Here is a tiny trained network, its code and every weight. The questions are about switching its units off for an input and a class, where a switched-off unit gives its printed mean instead of its output.

import numpy as np


def w(rows, s, z=0):
    codes = np.array(rows[::2]) - 128.0
    scale = np.full(codes.shape[1], s)
    scale[-1] = z or s
    return codes * scale


def f(y):
    return y / 2 * (1 + np.tanh(0.7978845608 * (y + 0.044715 * y**3)))


def log_softmax(a):
    a = a - a.max(-1, keepdims=True)
    return a - np.log(np.exp(a).sum(-1, keepdims=True))


def net(x, mask):
    res = np.array(x, float).reshape(1, 5) / 4 @ E
    y = f(res @ A[0][:, :-1].T + A[0][:, -1])
    res = res + np.where(mask, y, B[0][:, -1]) @ B[0][:, :-1]
    return log_softmax(res[-1] @ U[:, :-1].T + U[:, -1])


A, B = {}, {}
E = w([
[206,124,199,139],'x0',
[156,161,74,38],'x1',
[84,174,190,76],'x2',
[163,246,134,163],'x3',
[118,148,106,214],'x4',
],0.011)
A[0] = w([
[167,224,154,149,196],'N0',
[3,77,77,155,176],'N1',
[78,173,188,66,151],'N2',
[134,91,130,61,254],'N3',
[208,57,180,191,126],'N4',
[141,144,59,39,181],'N5',
[176,134,60,85,131],'N6',
],0.012,0.0082)
B[0] = w([
[82,254,115,167,248],'N0',
[26,82,126,213,237],'N1',
[70,156,131,16,219],'N2',
[121,21,144,143,242],'N3',
[109,78,18,168,206],'N4',
[193,97,43,85,234],'N5',
[214,139,98,95,181],'N6',
],0.011)
U = w([
[141,204,119,119,156],'0',
[170,118,185,139,1],'1',
[10,81,158,181,201],'2',
[139,119,33,135,215],'3',
[127,186,151,205,39],'4',
[140,132,230,45,124],'5',
[110,86,118,46,29],'6',
[219,37,119,140,108],'7',
],0.011,0.0088)

Each question gives the input, the list of numbers given to net, and the class t.
The units are the neurons (one row each of A and B). Each row of codes is followed by its name. A weight is (code - 128) times the scale printed after its matrix; where a second scale follows, it is the last column's (A, B and U).
mask holds one flag per neuron, in row order. A switched-off neuron (its flag False) gives its mean, the last column of its row in B, instead of its output. The means were averaged over made-up inputs and are rounded, as every weight is.
A unit's drop is (log p(t) with every unit on - log p(t) with that unit switched off) / (log p(t) with every unit on - log p(t) with every unit switched off).
The circuit of an input: a set's keep is (log p(t) with only the set's units on - log p(t) with every unit switched off) / (log p(t) with every unit on - log p(t) with every unit switched off). Starting from all 7 units, units are removed one at a time, each time the one whose removal leaves the highest keep (on an exact tie, the one counted first), for as long as the keep stays at least 0.8.
circuit, biggest first: the units of the circuit, biggest drop first
k most important neurons: the k neurons with the biggest drops, biggest first
drop when u is switched off: that unit's drop, to one decimal
input [-3,-8,0,6,-8], class 0: 2 most important neurons : [N1, N3]
input [-1,-2,-8,-7,-1], class 2: circuit, biggest first : [N1]
input [-1,5,4,-6,3], class 7: circuit, biggest first : [N0, N3]
input [4,-1,-2,1,-5], class 7: circuit, biggest first : [N0, N2]
input [5,1,4,1,-2], class 5: circuit, biggest first : [N1, N4]
input [-8,2,5,0,-3], class 6: 3 most important neurons : [N5, N2, N0]
input [8,-4,2,-7,-3], class 7: 2 most important neurons : [N1, N0]
input [1,-3,0,6,1], class 4: circuit, biggest first : [N2, N0]
input [3,6,-7,5,6], class 0: circuit, biggest first : [N0, N3]
input [-4,-1,-6,3,2], class 2: 2 most important neurons : [N5, N1]
input [-4,8,8,6,-6], class 6: 2 most important neurons : [N2, N5]
input [-4,-7,3,8,-4], class 0: circuit, biggest first : [N1, N3]
input [-4,3,4,3,-7], class 6: 2 most important neurons : [N2, N5]
input [-2,0,5,2,5], class 0: circuit, biggest first : [N3]
input [5,-4,1,5,-1], class 4: 4 most important neurons : [N5, N0, N2, N6]
input [-6,4,0,-4,3], class 2: 2 most important neurons : [N1, N4]
input [2,7,2,-5,-4], class 7: circuit, biggest first : [N3, N0]
input [5,4,0,7,7], class 4: 3 most important neurons : [N2, N5, N0]
input [0,1,-5,6,-5], class 0: circuit, biggest first : [N4, N0]
input [5,-7,-4,-1,2], class 3: circuit, biggest first : [N4]
input [-6,-2,-8,4,4], class 2: 2 most important neurons : [N1, N5]
input [-3,1,8,2,1], class 6: 2 most important neurons : [N2, N1]
input [-6,7,5,6,4], class 0: 2 most important neurons : [N0, N4]
input [-1,4,-8,-8,-3], class 7: 2 most important neurons : [N3, N0]
input [2,-6,6,5,5], class 4: 3 most important neurons : [N5, N0, N6]
input [2,5,4,-6,2], class 7: 2 most important neurons : [N0, N3]
input [-1,-1,8,-2,-3], class 6: circuit, biggest first : [N2]
input [-5,7,-6,0,-6], class 7: drop when N1 is switched off : 0.0
input [0,2,-5,-7,6], class 2: drop when N1 is switched off : 0.5
input [-7,-2,-4,1,3], class 2: drop when N1 is switched off : 0.1
